Below is a small trained network, with its code and all its weights. Each question gives an input and a class and asks what happens when units are switched off, that is, made to give their printed mean instead of their output.

import numpy as np


def w(rows, s, z=0):
    codes = np.array(rows[::2]) - 128.0
    scale = np.full(codes.shape[1], s)
    scale[-1] = z or s
    return codes * scale


def f(y):
    return np.maximum(y, 0)


def log_softmax(a):
    a = a - a.max(-1, keepdims=True)
    return a - np.log(np.exp(a).sum(-1, keepdims=True))


def net(x, mask):
    res = np.array(x, float).reshape(1, 5) / 4 @ E
    y = f(res @ A[0][:, :-1].T + A[0][:, -1])
    res = res + np.where(mask, y, B[0][:, -1]) @ B[0][:, :-1]
    return log_softmax(res[-1] @ U[:, :-1].T + U[:, -1])


A, B = {}, {}
E = w([
[129,130,127,127,131,128,125],'x0',
[128,130,127,128,131,127,125],'x1',
[214,185,158,206,152,243,109],'x2',
[125,220,224,11,164,138,230],'x3',
[254,88,184,102,90,48,136],'x4',
],0.0092)
A[0] = w([
[128,88,105,184,112,109,120,179],'neuron 1',
[148,82,83,160,118,96,89,73],'neuron 2',
[121,97,145,101,117,119,148,92],'neuron 3',
[209,162,150,151,130,206,130,7],'neuron 4',
[136,129,111,128,119,125,139,114],'neuron 5',
[116,124,148,146,118,123,130,129],'neuron 6',
[93,111,130,125,124,100,129,142],'neuron 7',
[178,100,134,140,121,110,149,111],'neuron 8',
[3,158,111,110,132,183,139,58],'neuron 9',
[159,122,129,127,115,119,124,87],'neuron 10',
[148,128,122,106,126,115,149,95],'neuron 11',
[115,170,158,109,140,154,147,31],'neuron 12',
[30,156,110,127,147,166,129,164],'neuron 13',
[60,98,98,104,111,83,121,77],'neuron 14',
[159,153,142,152,137,151,124,96],'neuron 15',
[147,124,152,75,121,67,145,105],'neuron 16',
[190,99,157,134,110,95,138,155],'neuron 17',
[144,125,118,127,126,135,150,106],'neuron 18',
[145,138,144,48,131,59,136,117],'neuron 19',
[140,87,104,161,115,98,117,94],'neuron 20',
[67,104,110,128,132,81,124,56],'neuron 21',
[125,175,151,67,131,172,156,46],'neuron 22',
[117,130,87,195,137,209,101,137],'neuron 23',
[159,121,135,140,119,118,121,65],'neuron 24',
[110,160,111,182,133,187,109,122],'neuron 25',
[120,118,102,141,141,89,114,143],'neuron 26',
[128,98,121,168,120,102,118,105],'neuron 27',
[122,145,157,94,129,144,150,131],'neuron 28',
[124,123,119,170,117,174,105,124],'neuron 29',
[140,99,90,175,129,86,83,140],'neuron 30',
[213,173,129,142,132,208,111,113],'neuron 31',
[135,114,111,153,120,101,126,75],'neuron 32',
[135,108,114,148,125,107,113,90],'neuron 33',
[116,122,108,186,131,177,124,163],'neuron 34',
[233,98,143,141,124,84,126,21],'neuron 35',
],0.018,0.013)
B[0] = w([
[89,132,139,173,137,157,115,226],'neuron 1',
[106,140,129,82,136,96,155,206],'neuron 2',
[171,135,135,113,131,122,135,158],'neuron 3',
[66,126,112,34,135,63,184,190],'neuron 4',
[120,142,118,121,132,125,110,130],'neuron 5',
[120,131,125,119,129,134,120,132],'neuron 6',
[78,130,127,115,106,119,124,184],'neuron 7',
[74,118,116,122,115,127,134,174],'neuron 8',
[63,135,119,52,135,83,160,233],'neuron 9',
[126,141,134,147,130,142,114,144],'neuron 10',
[152,136,105,124,148,134,131,149],'neuron 11',
[95,126,143,178,124,162,107,165],'neuron 12',
[22,104,127,146,95,127,128,249],'neuron 13',
[70,120,137,174,123,159,112,213],'neuron 14',
[73,139,127,102,106,113,130,163],'neuron 15',
[213,138,137,104,145,113,133,217],'neuron 16',
[123,142,117,82,141,109,138,217],'neuron 17',
[118,137,129,114,129,114,106,132],'neuron 18',
[219,132,108,98,146,113,143,240],'neuron 19',
[102,126,127,90,125,111,145,187],'neuron 20',
[99,135,142,166,127,155,104,185],'neuron 21',
[46,114,138,172,102,147,97,200],'neuron 22',
[254,131,140,175,136,140,124,233],'neuron 23',
[104,130,120,159,131,156,134,139],'neuron 24',
[200,142,132,149,147,156,114,204],'neuron 25',
[83,123,130,134,116,126,157,181],'neuron 26',
[106,119,129,98,125,121,145,176],'neuron 27',
[111,121,107,106,133,106,143,195],'neuron 28',
[187,131,123,141,133,147,114,183],'neuron 29',
[31,110,118,113,90,114,139,228],'neuron 30',
[24,108,130,162,105,145,112,223],'neuron 31',
[117,142,127,102,137,108,109,151],'neuron 32',
[121,130,121,99,137,121,127,158],'neuron 33',
[203,138,131,147,152,142,95,207],'neuron 34',
[50,114,151,206,110,166,97,193],'neuron 35',
],0.033,0.016)
U = w([
[102,114,149,185,115,173,107,56],'0',
[115,125,120,54,129,85,175,255],'1',
[248,157,139,129,180,153,119,23],'2',
],0.015,0.00061)

Each question gives the input, the list of numbers given to net, and the class t.
The units are the neurons (one row each of A and B). Each row of codes is followed by its name. A weight is (code - 128) times the scale printed after its matrix; where a second scale follows, it is the last column's (A, B and U).
mask holds one flag per neuron, in row order. A switched-off neuron (its flag False) gives its mean, the last column of its row in B, instead of its output. The means were averaged over made-up inputs and are rounded, as every weight is.
A unit's drop is (log p(t) with every unit on - log p(t) with that unit switched off) / (log p(t) with every unit on - log p(t) with every unit switched off).
The circuit of an input: a set's keep is (log p(t) with only the set's units on - log p(t) with every unit switched off) / (log p(t) with every unit on - log p(t) with every unit switched off). Starting from the 12 units with the biggest drops (on a tie, the unit counted first), units are removed one at a time, each time the one whose removal leaves the highest keep (on an exact tie, the one counted first), for as long as the keep stays at least 0.8.
units of the circuit, in order: the units of the circuit, biggest drop first
unit that matters most: the unit with the biggest drop
top k neurons: the k neurons with the biggest drops, biggest first
drop when u is switched off: that unit's drop, to one decimal
input [0,0,-4,-7,2], class 1: unit that matters most : neuron 2
input [-5,-4,5,1,3], class 1: top 4 neurons : neuron 4; neuron 1; neuron 14; neuron 22
input [8,6,4,0,-6], class 2: units of the circuit, in order : neuron 23; neuron 34
input [7,-8,-8,-7,0], class 0: top 2 neurons : neuron 14; neuron 1
input [-2,0,-1,0,0], class 0: top 3 neurons : neuron 9; neuron 4; neuron 2
input [-8,5,1,4,-3], class 0: top 4 neurons : neuron 4; neuron 19; neuron 2; neuron 17
input [8,3,-7,0,-3], class 0: top 3 neurons : neuron 14; neuron 21; neuron 4
input [-1,7,0,-4,3], class 1: top 4 neurons : neuron 14; neuron 2; neuron 31; neuron 22
input [-5,-2,1,7,-8], class 0: top 3 neurons : neuron 22; neuron 12; neuron 13
input [2,-6,6,8,-3], class 0: top 2 neurons : neuron 22; neuron 12
input [-4,5,-8,0,-2], class 0: top 2 neurons : neuron 14; neuron 21
input [4,0,-4,-8,2], class 1: top 2 neurons : neuron 2; neuron 20
input [-2,4,-8,0,-8], class 0: top 3 neurons : neuron 14; neuron 21; neuron 13
input [-8,3,7,-5,-3], class 2: units of the circuit, in order : neuron 23
input [7,2,-8,1,6], class 2: drop when neuron 13 is switched off : 0.1
input [-5,-3,-2,7,1], class 2: drop when neuron 19 is switched off : 0.1
input [4,7,2,5,-2], class 0: drop when neuron 22 is switched off : 0.2
